Below are the code and all the weights of a small trained network. Each question names an input and a target symbol and asks about switching units off, where a switched-off unit gives its printed mean instead of its output.

import numpy as np


def w(rows, s, z=0):
    codes = np.array(rows[::2]) - 128.0
    scale = np.full(codes.shape[1], s)
    scale[-1] = z or s
    return codes * scale


def f(y):
    return np.maximum(y, 0)


def softmax(a):
    e = np.exp(a - a.max(-1, keepdims=True))
    return e / e.sum(-1, keepdims=True)


def log_softmax(a):
    a = a - a.max(-1, keepdims=True)
    return a - np.log(np.exp(a).sum(-1, keepdims=True))


def net(x, mask):
    ids = ['ΔΘΞΨΩαεφ'.index(c) for c in x.split()]
    T = len(ids)
    res = E[ids] + P[:T]
    u = 0
    for l in range(2):
        r = res
        for j in range(2):
            rows = slice(2 * j, 2 * j + 2)
            q, k, v = (r @ M[l][rows].T for M in (Q, K, V))
            z = softmax(np.where(np.tri(T) > 0, q @ k.T / 2**0.5, -1e9)) @ v
            o = O[l][rows]
            res = res + np.where(mask[u + j], z, o[:, -1]) @ o[:, :-1]
        u += 2
        y = f(res @ A[l][:, :-1].T + A[l][:, -1])
        res = res + np.where(mask[u : u + 8], y, B[l][:, -1]) @ B[l][:, :-1]
        u += 8
    return log_softmax(res[-1] @ U[:, :-1].T + U[:, -1])


Q, K, V, O, A, B = {}, {}, {}, {}, {}, {}
E = w([
[91,127,117,193],'Δ',
[142,137,161,156],'Θ',
[115,143,109,79],'Ξ',
[202,206,195,97],'Ψ',
[112,115,110,118],'Ω',
[148,142,146,8],'α',
[114,129,108,98],'ε',
[196,108,80,156],'φ',
],0.016)
P = w([
[111,123,77,116],'0',
[139,30,255,120],'1',
[158,177,121,158],'2',
[120,109,72,83],'3',
[142,28,213,51],'4',
[154,212,116,187],'5',
[105,116,88,90],'6',
],0.0089)
Q[0] = w([
[5,127,112,166],'L0H1',
[254,60,52,197],'L0H1',
[59,37,99,132],'L0H2',
[211,187,97,232],'L0H2',
],0.0089)
K[0] = w([
[13,120,134,162],'L0H1',
[188,134,84,161],'L0H1',
[41,116,86,205],'L0H2',
[149,244,143,92],'L0H2',
],0.012)
V[0] = w([
[44,251,6,198],'L0H1',
[104,234,81,171],'L0H1',
[99,176,175,207],'L0H2',
[141,170,254,50],'L0H2',
],0.004)
O[0] = w([
[186,113,3,155,6],'L0H1',
[163,121,79,187,58],'L0H1',
[136,110,156,185,2],'L0H2',
[162,254,191,116,60],'L0H2',
],0.0051,0.00084)
A[0] = w([
[127,140,247,141,179],'L0N1',
[164,165,145,56,227],'L0N2',
[2,47,112,107,110],'L0N3',
[144,109,61,42,120],'L0N4',
[139,115,181,113,3],'L0N5',
[120,34,184,79,210],'L0N6',
[106,172,228,51,207],'L0N7',
[115,81,71,191,83],'L0N8',
],0.0084,0.0043)
B[0] = w([
[181,114,194,96,218],'L0N1',
[79,186,168,164,252],'L0N2',
[209,84,125,120,186],'L0N3',
[31,159,103,53,214],'L0N4',
[120,197,86,2,139],'L0N5',
[64,9,181,227,253],'L0N6',
[171,173,197,113,254],'L0N7',
[162,102,73,55,195],'L0N8',
],0.0084,0.0048)
Q[1] = w([
[169,254,89,202],'L1H1',
[84,117,86,233],'L1H1',
[44,220,87,231],'L1H2',
[71,99,38,42],'L1H2',
],0.0073)
K[1] = w([
[201,166,169,104],'L1H1',
[145,106,167,157],'L1H1',
[127,181,107,8],'L1H2',
[145,190,97,183],'L1H2',
],0.014)
V[1] = w([
[1,33,101,103],'L1H1',
[12,19,156,207],'L1H1',
[193,179,32,65],'L1H2',
[64,114,143,58],'L1H2',
],0.0069)
O[1] = w([
[36,88,62,147,124],'L1H1',
[19,41,62,56,132],'L1H1',
[124,120,109,2,3],'L1H2',
[31,144,112,153,138],'L1H2',
],0.0063,0.0072)
A[1] = w([
[182,98,161,252,3],'L1N1',
[163,204,73,1,35],'L1N2',
[205,185,206,190,144],'L1N3',
[80,168,83,85,187],'L1N4',
[191,201,131,179,124],'L1N5',
[184,15,130,188,143],'L1N6',
[194,47,39,131,100],'L1N7',
[211,74,63,99,131],'L1N8',
],0.0072,0.0061)
B[1] = w([
[152,147,140,2,200],'L1N1',
[139,144,127,22,148],'L1N2',
[103,99,49,142,247],'L1N3',
[129,109,168,70,168],'L1N4',
[134,117,80,146,194],'L1N5',
[137,213,149,130,193],'L1N6',
[200,105,162,203,177],'L1N7',
[190,63,181,151,166],'L1N8',
],0.01,0.016)
U = w([
[82,62,51,146,92],'Δ',
[182,98,134,76,50],'Θ',
[158,211,220,100,187],'Ξ',
[155,171,94,136,59],'Ψ',
[86,121,87,108,108],'Ω',
[65,163,79,255,254],'α',
[104,150,108,68,70],'ε',
[175,93,170,230,175],'φ',
],0.008,0.0054)

Each question gives the input, a string of symbols that net reads in full, and the target symbol t.
The units are the heads (2 rows each of Q, K, V and O) and the neurons (one row each of A and B). Each row of codes is followed by its name. A weight is (code - 128) times the scale printed after its matrix; where a second scale follows, it is the last column's (O, A, B and U).
mask holds one flag per unit, layer by layer, with each layer's heads first. A switched-off unit (its flag False) gives its mean, the last column of its rows in O or B, instead of its output. The means were averaged over made-up inputs and are rounded, as every weight is.
A unit's drop is (log p(t) with every unit on - log p(t) with that unit switched off) / (log p(t) with every unit on - log p(t) with every unit switched off).
The circuit of an input: a set's keep is (log p(t) with only the set's units on - log p(t) with every unit switched off) / (log p(t) with every unit on - log p(t) with every unit switched off). Starting from the 12 units with the biggest drops (on a tie, the unit counted first), units are removed one at a time, each time the one whose removal leaves the highest keep (on an exact tie, the one counted first), for as long as the keep stays at least 0.8.
circuit, biggest first: the units of the circuit, biggest drop first
unit that matters most: the unit with the biggest drop
k most important neurons: the k neurons with the biggest drops, biggest first
k most important neurons of layer l: the k neurons of layer l with the biggest drops, biggest first
which heads matter: for each layer, one digit per head in row order, 1 if its drop is at least 0.15 and else 0, layers parted by /
input Δ φ φ φ Δ Ξ Θ, target α: 2 most important neurons of layer 0 : (L0N4, L0N7)
input α φ φ Ψ φ Θ, target Ψ: 3 most important neurons of layer 1 : (L1N3, L1N1, L1N5)
input Ξ ε Δ Ψ φ, target Ξ: circuit, biggest first : (L1N6, L1N3, L1N5)
input Δ Ψ Ξ, target Ψ: which heads matter : 01 / 10
input φ φ Ξ Ω, target Δ: circuit, biggest first : (L1H1, L0N7, L0H2)
input φ Δ Ψ Ψ Δ Δ Δ, target φ: which heads matter : 11 / 01
input Ψ α φ φ Ξ, target Ξ: which heads matter : 10 / 00
input φ φ φ Ψ, target Ψ: which heads matter : 01 / 10
input Δ φ Θ Δ Δ, target α: which heads matter : 11 / 10
input ε Ψ Ξ α, target Ξ: unit that matters most : L1N3
input Ψ φ Δ, target Ψ: which heads matter : 01 / 10
input Ψ φ Δ φ φ, target α: 2 most important neurons : (L0N6, L0N7)
input Ψ φ Ξ φ φ Δ, target Ψ: 2 most important neurons of layer 0 : (L0N6, L0N7)
input Δ Δ Ξ Ξ φ, target Ξ: which heads matter : 10 / 01
input Ξ φ Δ, target Δ: circuit, biggest first : (L0N6, L1H1, L0H1, L0N7)
input φ Θ φ φ φ ε, target ε: which heads matter : 01 / 11
input Θ ε ε α, target Ξ: unit that matters most : L0N4
input Δ Ψ α, target α: 3 most important neurons : (L0N2, L1N3, L0N6)
input α Ξ Δ φ Ω, target Ξ: 3 most important neurons of layer 0 : (L0N7, L0N3, L0N1)
input φ Θ Θ Ξ Ω, target Ξ: unit that matters most : L1N1
